Below are the code and all the weights of a small trained network. Each question names an input and a target symbol and asks about switching units off, where a switched-off unit gives its printed mean instead of its output.

import numpy as np


def w(rows, s, z=0):
    codes = np.array(rows[::2]) - 128.0
    scale = np.full(codes.shape[1], s)
    scale[-1] = z or s
    return codes * scale


def norm(h):
    return h / np.sqrt((h * h).mean(-1, keepdims=True) + 1e-5)


def f(y):
    return y / 2 * (1 + np.tanh(0.7978845608 * (y + 0.044715 * y**3)))


def softmax(a):
    e = np.exp(a - a.max(-1, keepdims=True))
    return e / e.sum(-1, keepdims=True)


def log_softmax(a):
    a = a - a.max(-1, keepdims=True)
    return a - np.log(np.exp(a).sum(-1, keepdims=True))


def net(x, mask):
    ids = ['ΛΞΠΦΩαβγεζηθμστψ'.index(c) for c in x.split()]
    T = len(ids)
    res = E[ids] + P[:T]
    u = 0
    for l in range(2):
        r = norm(res)
        for j in range(3):
            rows = slice(2 * j, 2 * j + 2)
            q, k, v = (r @ M[l][rows].T for M in (Q, K, V))
            z = softmax(np.where(np.tri(T) > 0, q @ k.T / 2**0.5, -1e9)) @ v
            o = O[l][rows]
            res = res + np.where(mask[u + j], z, o[:, -1]) @ o[:, :-1]
        u += 3
        y = f(norm(res) @ A[l][:, :-1].T + A[l][:, -1])
        res = res + np.where(mask[u : u + 8], y, B[l][:, -1]) @ B[l][:, :-1]
        u += 8
    return log_softmax(norm(res)[-1] @ U[:, :-1].T + U[:, -1])


Q, K, V, O, A, B = {}, {}, {}, {}, {}, {}
E = w([
[208,113,75,127,198,117,73,105,105,177],'Λ',
[92,154,97,160,173,54,208,73,163,95],'Ξ',
[99,61,107,118,144,149,168,100,192,152],'Π',
[173,168,191,72,124,129,142,133,134,75],'Φ',
[172,57,100,178,115,196,230,156,157,159],'Ω',
[196,158,41,136,87,96,113,115,104,170],'α',
[176,93,136,223,107,89,121,141,170,102],'β',
[62,49,72,138,129,7,133,105,159,171],'γ',
[175,68,100,112,106,177,140,187,104,188],'ε',
[84,121,108,87,132,118,193,145,160,136],'ζ',
[129,130,89,71,79,91,164,144,95,165],'η',
[53,155,111,139,78,149,145,122,85,188],'θ',
[87,111,102,160,55,129,91,113,189,169],'μ',
[147,203,135,170,123,126,130,202,84,149],'σ',
[86,93,100,156,146,92,158,108,111,152],'τ',
[98,159,101,136,110,91,202,174,82,157],'ψ',
],0.022)
P = w([
[98,94,94,138,152,182,83,177,94,67],'0',
[116,118,114,79,128,157,124,105,135,150],'1',
[152,161,37,113,127,167,139,253,198,83],'2',
[178,57,133,165,58,172,137,91,70,83],'3',
[128,137,153,101,130,123,128,104,145,165],'4',
[166,162,40,169,125,146,170,228,177,141],'5',
[182,69,163,164,57,179,130,108,78,69],'6',
[150,152,188,123,131,87,143,96,152,189],'7',
],0.023)
Q[0] = w([
[144,92,195,110,182,151,143,73,121,168],'0.h1',
[132,134,142,75,74,120,114,107,93,3],'0.h1',
[141,99,80,203,64,187,133,133,207,79],'0.h2',
[131,98,142,191,124,134,209,93,136,70],'0.h2',
[81,131,116,133,174,153,138,177,168,166],'0.h3',
[71,137,101,149,245,169,131,187,172,212],'0.h3',
],0.033)
K[0] = w([
[141,109,205,106,131,146,135,86,109,128],'0.h1',
[88,104,112,85,108,152,94,143,110,31],'0.h1',
[88,132,39,128,140,200,90,148,136,57],'0.h2',
[92,91,117,130,112,173,100,112,88,68],'0.h2',
[122,155,171,144,109,102,163,133,173,193],'0.h3',
[189,173,207,128,139,78,181,71,163,255],'0.h3',
],0.039)
V[0] = w([
[84,100,187,117,165,123,67,117,127,81],'0.h1',
[127,152,33,49,113,125,118,147,87,31],'0.h1',
[87,165,68,95,161,202,87,93,187,78],'0.h2',
[120,154,169,52,201,148,216,74,103,188],'0.h2',
[139,106,225,18,78,107,156,95,167,99],'0.h3',
[127,216,4,21,74,26,154,187,178,227],'0.h3',
],0.013)
O[0] = w([
[115,119,131,120,116,113,108,101,128,75,11],'0.h1',
[159,82,111,141,186,192,163,104,120,157,224],'0.h1',
[127,151,130,119,131,158,103,112,161,79,186],'0.h2',
[73,143,122,63,148,117,121,161,75,147,35],'0.h2',
[104,65,132,100,135,151,164,111,163,152,1],'0.h3',
[150,133,188,194,245,194,131,164,156,193,252],'0.h3',
],0.011,0.0078)
A[0] = w([
[115,17,157,72,92,132,175,76,174,179,93],'0.n1',
[2,95,230,124,218,87,210,71,123,106,3],'0.n2',
[87,108,207,98,65,183,102,92,170,210,80],'0.n3',
[86,216,197,31,158,134,169,43,50,157,158],'0.n4',
[121,50,158,63,148,135,138,131,52,178,48],'0.n5',
[117,162,157,126,250,36,154,135,51,94,15],'0.n6',
[176,216,37,37,150,129,220,137,225,172,240],'0.n7',
[85,150,101,120,135,105,20,7,130,247,36],'0.n8',
],0.017,0.0032)
B[0] = w([
[228,114,189,88,103,198,196,97,200,46,160],'0.n1',
[113,250,35,143,59,145,181,61,201,165,181],'0.n2',
[126,38,177,21,61,174,126,110,152,139,169],'0.n3',
[158,185,105,54,247,148,84,137,100,245,196],'0.n4',
[131,149,84,60,85,56,136,213,83,45,169],'0.n5',
[117,37,163,86,130,128,195,78,171,142,182],'0.n6',
[199,105,57,157,82,95,160,181,222,165,249],'0.n7',
[89,78,79,250,83,94,133,43,121,145,166],'0.n8',
],0.018,0.012)
Q[1] = w([
[130,92,158,177,80,172,145,105,1,33],'1.h1',
[193,143,97,77,92,57,89,168,228,164],'1.h1',
[147,105,140,106,158,175,170,120,55,91],'1.h2',
[145,107,181,176,124,172,177,107,14,48],'1.h2',
[146,67,147,137,68,189,85,47,55,73],'1.h3',
[138,101,168,138,131,142,79,78,52,172],'1.h3',
],0.033)
K[1] = w([
[91,108,88,165,152,239,53,152,98,36],'1.h1',
[172,154,235,86,65,47,95,70,151,179],'1.h1',
[112,122,46,131,209,196,139,147,120,87],'1.h2',
[80,106,59,184,173,223,108,163,101,33],'1.h2',
[71,69,43,156,205,228,111,140,133,6],'1.h3',
[132,70,46,132,228,120,66,92,95,117],'1.h3',
],0.025)
V[1] = w([
[140,33,109,108,171,124,129,41,28,162],'1.h1',
[213,88,128,190,132,30,230,174,111,153],'1.h1',
[167,191,155,101,63,176,78,223,63,94],'1.h2',
[190,219,192,107,216,17,178,105,101,78],'1.h2',
[206,35,162,120,95,150,8,55,148,204],'1.h3',
[146,158,207,157,48,253,199,188,125,145],'1.h3',
],0.029)
O[1] = w([
[46,118,114,79,111,161,147,41,134,129,141],'1.h1',
[119,136,150,110,133,55,54,48,39,64,194],'1.h1',
[222,188,157,149,124,109,198,156,112,225,71],'1.h2',
[159,142,162,74,101,41,188,53,183,80,8],'1.h2',
[251,171,143,111,60,169,120,62,69,218,168],'1.h3',
[38,169,213,123,23,102,135,131,104,92,147],'1.h3',
],0.015,0.013)
A[1] = w([
[143,210,108,210,92,62,127,47,97,118,78],'1.n1',
[185,98,164,133,188,144,128,121,177,226,163],'1.n2',
[169,69,47,149,117,59,139,153,58,98,14],'1.n3',
[62,137,70,83,144,96,140,70,58,156,253],'1.n4',
[139,218,148,130,138,52,170,184,132,172,74],'1.n5',
[101,129,132,101,121,154,178,122,3,200,173],'1.n6',
[110,116,129,180,145,68,105,103,205,109,80],'1.n7',
[105,111,225,189,211,136,97,79,94,126,29],'1.n8',
],0.027,0.0045)
B[1] = w([
[83,199,42,188,148,193,82,131,252,160,207],'1.n1',
[66,175,133,115,98,80,184,79,59,75,249],'1.n2',
[102,57,147,31,96,33,100,142,139,116,188],'1.n3',
[118,150,136,225,63,122,217,174,108,188,236],'1.n4',
[109,69,134,133,243,124,97,79,89,37,218],'1.n5',
[93,130,216,29,122,43,104,114,184,136,210],'1.n6',
[126,190,224,78,121,125,164,100,102,213,174],'1.n7',
[237,8,102,119,144,112,148,80,169,198,168],'1.n8',
],0.023,0.018)
U = w([
[155,62,103,139,167,147,73,51,37,150,213],'Λ',
[123,230,139,133,171,194,69,83,204,154,93],'Ξ',
[164,113,180,90,68,182,181,91,164,47,145],'Π',
[156,211,144,78,181,161,168,13,56,109,129],'Φ',
[195,165,153,206,40,109,97,168,64,111,164],'Ω',
[124,150,34,152,66,50,31,156,125,123,83],'α',
[111,170,144,187,183,93,61,68,110,24,254],'β',
[23,104,155,186,64,121,96,56,94,44,85],'γ',
[90,86,208,74,116,71,48,177,118,82,159],'ε',
[78,82,107,50,193,148,140,138,213,95,73],'ζ',
[155,105,52,113,85,11,167,176,88,69,57],'η',
[99,196,160,50,126,176,56,126,41,218,196],'θ',
[81,65,161,120,175,225,34,153,109,139,237],'μ',
[165,70,235,161,169,123,123,96,167,205,112],'σ',
[119,142,2,182,138,172,192,145,118,163,15],'τ',
[91,121,211,190,175,116,188,204,101,125,95],'ψ',
],0.0091,0.0033)

Each question gives the input, a string of symbols that net reads in full, and the target symbol t.
The units are the heads (2 rows each of Q, K, V and O) and the neurons (one row each of A and B). Each row of codes is followed by its name. A weight is (code - 128) times the scale printed after its matrix; where a second scale follows, it is the last column's (O, A, B and U).
mask holds one flag per unit, layer by layer, with each layer's heads first. A switched-off unit (its flag False) gives its mean, the last column of its rows in O or B, instead of its output. The means were averaged over made-up inputs and are rounded, as every weight is.
A unit's drop is (log p(t) with every unit on - log p(t) with that unit switched off) / (log p(t) with every unit on - log p(t) with every unit switched off).
The circuit of an input: a set's keep is (log p(t) with only the set's units on - log p(t) with every unit switched off) / (log p(t) with every unit on - log p(t) with every unit switched off). Starting from the 12 units with the biggest drops (on a tie, the unit counted first), units are removed one at a time, each time the one whose removal leaves the highest keep (on an exact tie, the one counted first), for as long as the keep stays at least 0.8.
units of the circuit, in order: the units of the circuit, biggest drop first
unit that matters most: the unit with the biggest drop
top k neurons: the k neurons with the biggest drops, biggest first
k most important neurons of layer l: the k neurons of layer l with the biggest drops, biggest first
which heads matter: for each layer, one digit per head in row order, 1 if its drop is at least 0.15 and else 0, layers parted by /
input ψ ε Ξ, target β: most important neuron of layer 1 => [1.n5]
input ε σ ε ψ, target θ: units of the circuit, in order => [1.h2 0.n7 1.n6]
input β α β β θ γ Λ, target α: top 2 neurons => [1.n3 1.n1]
input Ξ ψ Φ, target σ: top 2 neurons => [1.n8 1.n7]
input α ε ψ, target β: top 2 neurons => [0.n5 1.n5]
input ε τ Φ ε τ α θ, target θ: which heads matter => 011 / 010
input ψ η Π θ ζ ψ Π, target γ: top 2 neurons => [0.n7 0.n4]
input θ Λ γ α Λ τ, target γ: top 2 neurons => [0.n8 0.n7]
input Π σ σ τ θ σ θ, target τ: 2 most important neurons of layer 0 => [0.n7 0.n3]
input η Λ θ α Φ σ, target Π: units of the circuit, in order => [0.h3 0.n1]
input ζ σ γ Λ, target μ: units of the circuit, in order => [0.n7 1.h2]
input σ σ θ ψ α, target α: top 3 neurons => [1.n3 1.n1 0.n7]
input Ξ θ Ω Φ σ, target σ: top 3 neurons => [0.n6 1.n8 1.n2]
input ζ τ θ σ Ξ θ, target ε: unit that matters most => 0.n2
input Φ Π ζ γ, target Π: which heads matter => 000 / 000
input ψ θ ζ ψ, target γ: top 2 neurons => [0.n7 0.n6]
input σ θ Λ ζ σ Φ, target Ξ: which heads matter => 011 / 110
input Φ Λ θ θ τ, target τ: which heads matter => 010 / 011
input Λ γ σ γ ε γ η, target Φ: 2 most important neurons of layer 1 => [1.n2 1.n4]
input Ξ σ η Π θ, target θ: unit that matters most => 0.h2
input Ω θ Φ Ξ Π ψ γ, target ε: top 2 neurons => [0.n7 0.n4]
input η Ξ Π Φ, target σ: 2 most important neurons of layer 1 => [1.n8 1.n6]
input θ α θ, target Λ: which heads matter => 001 / 100
input τ Φ ζ Φ Π, target Π: which heads matter => 001 / 000
input θ τ ψ, target ζ: which heads matter => 010 / 011
input ψ θ Ω Π, target γ: top 3 neurons => [0.n7 0.n6 0.n4]
input ψ σ Π Φ α, target α: which heads matter => 100 / 000
input θ ε γ θ α ψ, target Λ: top 2 neurons => [0.n8 1.n8]
